Here is a tiny trained network, its code and every weight. The questions are about switching its units off for an input and a class, where a switched-off unit gives its printed mean instead of its output.

import numpy as np


def w(rows, s, z=0):
    codes = np.array(rows[::2]) - 128.0
    scale = np.full(codes.shape[1], s)
    scale[-1] = z or s
    return codes * scale


def norm(h):
    return h / np.sqrt((h * h).mean(-1, keepdims=True) + 1e-5)


def f(y):
    return np.maximum(y, 0)


def log_softmax(a):
    a = a - a.max(-1, keepdims=True)
    return a - np.log(np.exp(a).sum(-1, keepdims=True))


def net(x, mask):
    res = np.array(x, float).reshape(1, 7) / 4 @ E
    u = 0
    for l in range(4):
        y = f(norm(res) @ A[l][:, :-1].T + A[l][:, -1])
        res = res + np.where(mask[u : u + 3], y, B[l][:, -1]) @ B[l][:, :-1]
        u += 3
    return log_softmax(norm(res)[-1] @ U[:, :-1].T + U[:, -1])


A, B = {}, {}
E = w([
[252,174,239,244,51,79,190,124,116,192],'x0',
[118,157,90,148,131,107,142,172,146,101],'x1',
[103,149,129,123,118,101,116,128,131,150],'x2',
[119,120,120,116,116,148,153,147,137,155],'x3',
[91,137,170,127,139,107,135,166,156,129],'x4',
[127,133,164,159,163,165,30,247,49,198],'x5',
[147,102,163,87,22,116,66,181,157,92],'x6',
],0.011)
A[0] = w([
[103,154,138,144,170,126,178,89,144,138,39],'L0N1',
[152,125,141,75,6,128,77,142,196,74,7],'L0N2',
[124,118,140,90,72,96,149,84,212,92,3],'L0N3',
],0.021,0.0044)
B[0] = w([
[158,86,117,151,163,145,122,93,99,121,181],'L0N1',
[97,1,218,126,187,55,141,119,132,167,254],'L0N2',
[177,219,96,71,87,154,171,112,31,72,218],'L0N3',
],0.014)
A[1] = w([
[210,140,191,216,20,68,230,91,190,116,41],'L1N1',
[125,107,112,123,8,110,210,29,255,40,2],'L1N2',
[43,82,75,8,125,144,118,95,183,20,87],'L1N3',
],0.016,0.0022)
B[1] = w([
[90,141,112,33,135,135,61,94,250,162,253],'L1N1',
[118,120,106,129,57,119,180,156,50,116,172],'L1N2',
[97,148,155,102,101,157,83,93,225,170,233],'L1N3',
],0.015,0.012)
A[2] = w([
[99,141,66,198,249,104,228,60,165,157,31],'L2N1',
[156,125,148,141,104,155,24,254,93,140,206],'L2N2',
[187,221,140,111,70,126,118,144,204,178,1],'L2N3',
],0.02,0.00086)
B[2] = w([
[161,30,157,173,143,8,208,107,161,174,210],'L2N1',
[128,158,134,119,61,135,196,156,48,41,251],'L2N2',
[73,114,101,148,145,218,77,166,119,122,237],'L2N3',
],0.014,0.013)
A[3] = w([
[191,250,80,74,97,83,240,31,137,43,2],'L3N1',
[95,189,178,13,164,141,44,81,162,173,159],'L3N2',
[130,188,86,170,119,117,122,168,22,47,46],'L3N3',
],0.017,0.00098)
B[3] = w([
[82,143,143,191,81,166,152,252,51,64,202],'L3N1',
[212,181,68,202,160,162,66,137,177,144,250],'L3N2',
[166,196,80,131,98,127,182,79,87,98,186],'L3N3',
],0.013,0.021)
U = w([
[117,162,88,111,129,205,30,144,234,189,106],'0',
[103,155,119,106,42,144,222,186,2,75,14],'1',
[127,1,187,101,170,7,178,96,130,220,246],'2',
],0.0082,0.0014)

Each question gives the input, the list of numbers given to net, and the class t.
The units are the neurons (one row each of A and B). Each row of codes is followed by its name. A weight is (code - 128) times the scale printed after its matrix; where a second scale follows, it is the last column's (A, B and U).
mask holds one flag per neuron, layer by layer. A switched-off neuron (its flag False) gives its mean, the last column of its row in B, instead of its output. The means were averaged over made-up inputs and are rounded, as every weight is.
A unit's drop is (log p(t) with every unit on - log p(t) with that unit switched off) / (log p(t) with every unit on - log p(t) with every unit switched off).
The circuit of an input: a set's keep is (log p(t) with only the set's units on - log p(t) with every unit switched off) / (log p(t) with every unit on - log p(t) with every unit switched off). Starting from all 12 units, units are removed one at a time, each time the one whose removal leaves the highest keep (on an exact tie, the one counted first), for as long as the keep stays at least 0.8.
units of the circuit, in order: the units of the circuit, biggest drop first
k most important neurons: the k neurons with the biggest drops, biggest first
drop of u: that unit's drop, to one decimal
input [-6,-1,0,-7,-2,7,5], class 1: units of the circuit, in order	(L2N2)
input [-7,4,1,7,4,8,-1], class 1: 2 most important neurons	(L1N1; L2N2)
input [-5,-1,-3,-8,7,-6,-8], class 2: 2 most important neurons	(L0N1; L2N1)
input [-4,7,-6,0,-8,-4,-2], class 0: 3 most important neurons	(L1N3; L2N2; L2N3)
input [-4,-1,0,-8,-2,7,-7], class 1: 4 most important neurons	(L0N2; L1N1; L2N2; L0N1)
input [1,-4,-6,3,7,-1,2], class 2: 3 most important neurons	(L0N2; L2N2; L1N3)
input [-7,-2,3,-3,-2,-4,8], class 2: 4 most important neurons	(L0N2; L1N1; L2N3; L3N1)
input [6,8,-5,-5,1,3,-8], class 2: 2 most important neurons	(L2N1; L0N1)
input [-6,-8,4,-7,5,7,0], class 1: 3 most important neurons	(L1N1; L2N2; L0N2)
input [-4,-8,8,8,-4,7,4], class 1: 2 most important neurons	(L2N2; L1N1)
input [7,5,7,0,7,1,-5], class 0: 2 most important neurons	(L1N1; L0N2)
input [6,8,-8,3,3,-5,1], class 0: 3 most important neurons	(L1N1; L2N2; L2N3)
input [-4,-4,3,-2,-1,-7,8], class 2: 2 most important neurons	(L0N2; L2N2)
input [7,4,8,3,-6,3,-5], class 0: units of the circuit, in order	(L1N1)
input [-1,-8,2,-3,8,4,1], class 1: 2 most important neurons	(L1N1; L0N2)
input [0,4,7,3,-3,3,5], class 2: drop of L0N2	1.1
input [6,-7,-7,-7,2,-1,4], class 0: drop of L1N1	1.5
input [-7,8,-4,1,5,8,-1], class 1: drop of L2N2	4.1
